Below is a small trained network, with its code and all its weights. Each question gives an input and a target symbol and asks what happens when units are switched off, that is, made to give their printed mean instead of their output.

import numpy as np


def w(rows, s, z=0):
    codes = np.array(rows[::2]) - 128.0
    scale = np.full(codes.shape[1], s)
    scale[-1] = z or s
    return codes * scale


def f(y):
    return np.maximum(y, 0)


def softmax(a):
    e = np.exp(a - a.max(-1, keepdims=True))
    return e / e.sum(-1, keepdims=True)


def log_softmax(a):
    a = a - a.max(-1, keepdims=True)
    return a - np.log(np.exp(a).sum(-1, keepdims=True))


def net(x, mask):
    ids = ['γθμξπσψω'.index(c) for c in x.split()]
    T = len(ids)
    res = E[ids] + P[:T]
    q, k, v = (res @ M[0].T for M in (Q, K, V))
    z = softmax(np.where(np.tri(T) > 0, q @ k.T / 3**0.5, -1e9)) @ v
    res = res + np.where(mask[0], z, O[0][:, -1]) @ O[0][:, :-1]
    y = f(res @ A[0][:, :-1].T + A[0][:, -1])
    res = res + np.where(mask[1:13], y, B[0][:, -1]) @ B[0][:, :-1]
    return log_softmax(res[-1] @ U[:, :-1].T + U[:, -1])


Q, K, V, O, A, B = {}, {}, {}, {}, {}, {}
E = w([
[156,74,132,97,77],'γ',
[65,98,44,179,45],'θ',
[136,26,111,112,99],'μ',
[153,146,147,183,167],'ξ',
[108,55,178,206,62],'π',
[189,80,131,253,132],'σ',
[25,104,156,166,161],'ψ',
[167,134,40,127,130],'ω',
],0.022)
P = w([
[140,239,211,130,1],'0',
[112,190,159,145,12],'1',
[123,176,140,142,31],'2',
[123,151,123,131,43],'3',
[108,133,88,111,49],'4',
[111,131,83,113,63],'5',
[105,116,65,106,94],'6',
[89,120,53,100,112],'7',
[79,112,52,115,126],'8',
[83,90,92,122,98],'9',
],0.0063)
Q[0] = w([
[95,110,155,159,154],'H0',
[80,66,68,226,9],'H0',
[88,83,88,53,99],'H0',
],0.011)
K[0] = w([
[127,231,103,110,183],'H0',
[71,156,18,98,254],'H0',
[104,135,105,55,132],'H0',
],0.0078)
V[0] = w([
[87,182,169,254,165],'H0',
[126,121,208,57,55],'H0',
[104,158,181,61,134],'H0',
],0.0075)
O[0] = w([
[64,107,13,124,103,253],'H0',
[54,37,224,159,118,91],'H0',
[162,141,2,17,86,79],'H0',
],0.0093,0.0067)
A[0] = w([
[125,3,194,139,151,6],'N0',
[85,147,179,136,172,190],'N1',
[123,152,99,135,65,159],'N2',
[127,180,164,118,80,98],'N3',
[99,207,207,225,170,233],'N4',
[128,134,144,247,80,111],'N5',
[59,152,163,125,143,60],'N6',
[195,170,94,119,104,95],'N7',
[178,96,141,169,200,65],'N8',
[43,90,165,2,105,195],'N9',
[65,24,146,220,81,140],'N10',
[41,112,141,157,217,82],'N11',
],0.0086,0.0019)
B[0] = w([
[187,219,157,230,214,151],'N0',
[242,148,95,225,124,142],'N1',
[171,130,154,45,116,162],'N2',
[10,93,214,136,18,131],'N3',
[114,193,79,93,119,162],'N4',
[82,175,89,17,236,199],'N5',
[112,138,154,147,100,147],'N6',
[129,182,148,153,134,135],'N7',
[184,168,133,4,144,143],'N8',
[254,57,75,189,84,162],'N9',
[116,74,123,130,207,250],'N10',
[188,117,170,204,11,166],'N11',
],0.0062,0.019)
U = w([
[71,139,160,207,84,108],'γ',
[34,117,203,78,146,61],'θ',
[157,108,186,89,85,144],'μ',
[148,158,50,184,88,134],'ξ',
[132,120,128,101,182,95],'π',
[71,190,103,77,119,57],'σ',
[165,144,58,195,124,160],'ψ',
[138,254,128,138,70,253],'ω',
],0.0094,0.0051)

Each question gives the input, a string of symbols that net reads in full, and the target symbol t.
The units are the heads (3 rows each of Q, K, V and O) and the neurons (one row each of A and B). Each row of codes is followed by its name. A weight is (code - 128) times the scale printed after its matrix; where a second scale follows, it is the last column's (O, A, B and U).
mask holds one flag per unit, heads first, then neurons. A switched-off unit (its flag False) gives its mean, the last column of its rows in O or B, instead of its output. The means were averaged over made-up inputs and are rounded, as every weight is.
A unit's drop is (log p(t) with every unit on - log p(t) with that unit switched off) / (log p(t) with every unit on - log p(t) with every unit switched off).
The circuit of an input: a set's keep is (log p(t) with only the set's units on - log p(t) with every unit switched off) / (log p(t) with every unit on - log p(t) with every unit switched off). Starting from the 12 units with the biggest drops (on a tie, the unit counted first), units are removed one at a time, each time the one whose removal leaves the highest keep (on an exact tie, the one counted first), for as long as the keep stays at least 0.8.
circuit, biggest first: the units of the circuit, biggest drop first
k most important neurons: the k neurons with the biggest drops, biggest first
drop when u is switched off: that unit's drop, to one decimal
input γ ξ σ θ ω, target ω: most important neuron	N10
input ξ σ θ, target σ: circuit, biggest first	N5, N9, N11
input ψ σ σ π ω μ ω ψ, target ω: 2 most important neurons	N4, N10
input θ ψ ω π θ σ γ ψ, target γ: 2 most important neurons	N11, N5
input σ ω γ γ ψ σ γ π, target π: 3 most important neurons	N5, N10, N11
input ω ψ σ ψ π ψ π σ ψ, target ψ: circuit, biggest first	N1, N9
input γ ψ θ θ ω μ μ σ, target π: 2 most important neurons	N5, N8
input ω σ ω, target ω: circuit, biggest first	N10, H0
input γ γ ψ θ ψ π θ ξ, target ω: 3 most important neurons	N10, N4, N9
input σ ω ψ ξ π, target θ: 2 most important neurons	N5, N9
input ω ψ σ ψ σ ψ σ ψ ψ, target ψ: drop when N9 is switched off	0.2
input ψ π ψ π γ ψ, target ξ: drop when N5 is switched off	0.0
input σ θ π, target θ: drop when N10 is switched off	0.3
